Here is a tiny trained network, its code and every weight. The questions are about switching its units off for an input and a class, where a switched-off unit gives its printed mean instead of its output.

import numpy as np


def w(rows, s, z=0):
    codes = np.array(rows[::2]) - 128.0
    scale = np.full(codes.shape[1], s)
    scale[-1] = z or s
    return codes * scale


def f(y):
    return np.maximum(y, 0)


def log_softmax(a):
    a = a - a.max(-1, keepdims=True)
    return a - np.log(np.exp(a).sum(-1, keepdims=True))


def net(x, mask):
    res = np.array(x, float).reshape(1, 6) / 4 @ E
    y = f(res @ A[0][:, :-1].T + A[0][:, -1])
    res = res + np.where(mask, y, B[0][:, -1]) @ B[0][:, :-1]
    return log_softmax(res[-1] @ U[:, :-1].T + U[:, -1])


A, B = {}, {}
E = w([
[65,70,62,12,52,116,94,74,149],'x0',
[141,208,63,101,145,11,39,204,40],'x1',
[16,162,222,217,155,202,87,99,56],'x2',
[129,193,156,161,114,138,186,184,235],'x3',
[114,87,124,225,60,101,176,218,174],'x4',
[232,115,65,177,34,253,77,201,126],'x5',
],0.0052)
A[0] = w([
[142,52,101,84,121,125,151,76,149,161],'N0',
[87,79,133,167,53,152,149,142,160,172],'N1',
[103,135,121,102,141,94,111,114,106,6],'N2',
[95,115,243,148,160,166,169,75,142,180],'N3',
[100,111,255,149,158,168,168,76,142,179],'N4',
[71,78,133,149,55,148,149,125,167,135],'N5',
[113,104,109,119,121,103,99,129,95,84],'N6',
[123,107,110,120,124,122,90,122,88,98],'N7',
[87,72,130,169,54,151,147,145,159,174],'N8',
[88,126,229,141,165,150,166,79,140,221],'N9',
[121,91,100,117,121,119,70,123,66,96],'N10',
[128,98,98,121,118,144,46,121,58,153],'N11',
[143,57,104,89,121,126,151,80,148,171],'N12',
[96,82,132,165,69,155,152,136,161,198],'N13',
[146,170,180,226,168,96,144,215,106,181],'N14',
[183,126,83,95,124,84,182,154,199,202],'N15',
[204,105,133,195,79,226,157,168,169,237],'N16',
],0.0082,0.0016)
B[0] = w([
[124,54,126,133,127,96,192,108,117,190],'N0',
[119,90,145,183,118,161,139,165,164,200],'N1',
[135,149,130,143,136,149,94,134,111,158],'N2',
[81,142,170,140,209,151,97,53,105,231],'N3',
[83,145,169,135,207,151,94,55,101,234],'N4',
[113,85,153,191,121,170,131,162,165,192],'N5',
[155,144,111,119,128,135,108,117,97,160],'N6',
[163,131,106,143,130,140,115,112,84,163],'N7',
[115,76,151,193,114,163,147,168,175,201],'N8',
[80,129,172,149,204,145,113,57,112,227],'N9',
[187,139,86,138,133,143,108,105,66,183],'N10',
[202,132,75,144,122,143,112,110,62,198],'N11',
[124,57,124,131,127,97,193,108,119,186],'N12',
[118,96,148,196,116,177,125,168,169,197],'N13',
[99,24,143,142,148,86,226,71,115,234],'N14',
[173,128,78,101,45,91,164,169,188,217],'N15',
[154,182,122,198,122,254,14,170,104,254],'N16',
],0.0089,0.0075)
U = w([
[150,243,120,132,151,181,6,110,65,111],'0',
[118,255,120,35,84,77,120,192,235,3],'1',
[148,80,92,73,103,37,218,93,112,185],'2',
[51,95,203,150,184,126,158,89,138,132],'3',
[165,118,104,158,46,155,122,241,176,156],'4',
],0.0086,0.0033)

Each question gives the input, the list of numbers given to net, and the class t.
The units are the neurons (one row each of A and B). Each row of codes is followed by its name. A weight is (code - 128) times the scale printed after its matrix; where a second scale follows, it is the last column's (A, B and U).
mask holds one flag per neuron, in row order. A switched-off neuron (its flag False) gives its mean, the last column of its row in B, instead of its output. The means were averaged over made-up inputs and are rounded, as every weight is.
A unit's drop is (log p(t) with every unit on - log p(t) with that unit switched off) / (log p(t) with every unit on - log p(t) with every unit switched off).
The circuit of an input: a set's keep is (log p(t) with only the set's units on - log p(t) with every unit switched off) / (log p(t) with every unit on - log p(t) with every unit switched off). Starting from the 12 units with the biggest drops (on a tie, the unit counted first), units are removed one at a time, each time the one whose removal leaves the highest keep (on an exact tie, the one counted first), for as long as the keep stays at least 0.8.
circuit, biggest first: the units of the circuit, biggest drop first
most important unit: the unit with the biggest drop
k most important neurons: the k neurons with the biggest drops, biggest first
drop when u is switched off: that unit's drop, to one decimal
input [-7,-3,-7,8,-5,-3], class 1: most important unit	N15
input [2,4,-8,-1,-7,7], class 2: circuit, biggest first	N16, N0
input [-4,-3,8,-6,-2,3], class 0: circuit, biggest first	N11, N0
input [5,3,-4,8,-4,-4], class 2: 4 most important neurons	N16, N0, N12, N13
input [2,8,1,-1,5,0], class 2: circuit, biggest first	N16, N4
input [8,-1,2,3,-6,8], class 4: 3 most important neurons	N4, N3, N9
input [-7,5,-2,-8,6,0], class 2: 2 most important neurons	N14, N16
input [-2,0,-3,2,-6,3], class 4: 3 most important neurons	N4, N3, N9
input [0,6,5,1,1,3], class 2: 2 most important neurons	N16, N14
input [6,5,-4,-6,-5,-8], class 2: 3 most important neurons	N16, N0, N12
input [-6,4,1,-1,3,-2], class 2: drop when N5 is switched off	0.1
input [3,1,7,-1,-3,-3], class 0: drop when N12 is switched off	0.1
input [-4,3,-2,-7,-2,-4], class 0: drop when N0 is switched off	0.2
input [-8,5,-7,0,8,-4], class 2: drop when N14 is switched off	0.4
input [4,2,-4,-6,-4,6], class 2: circuit, biggest first	N16
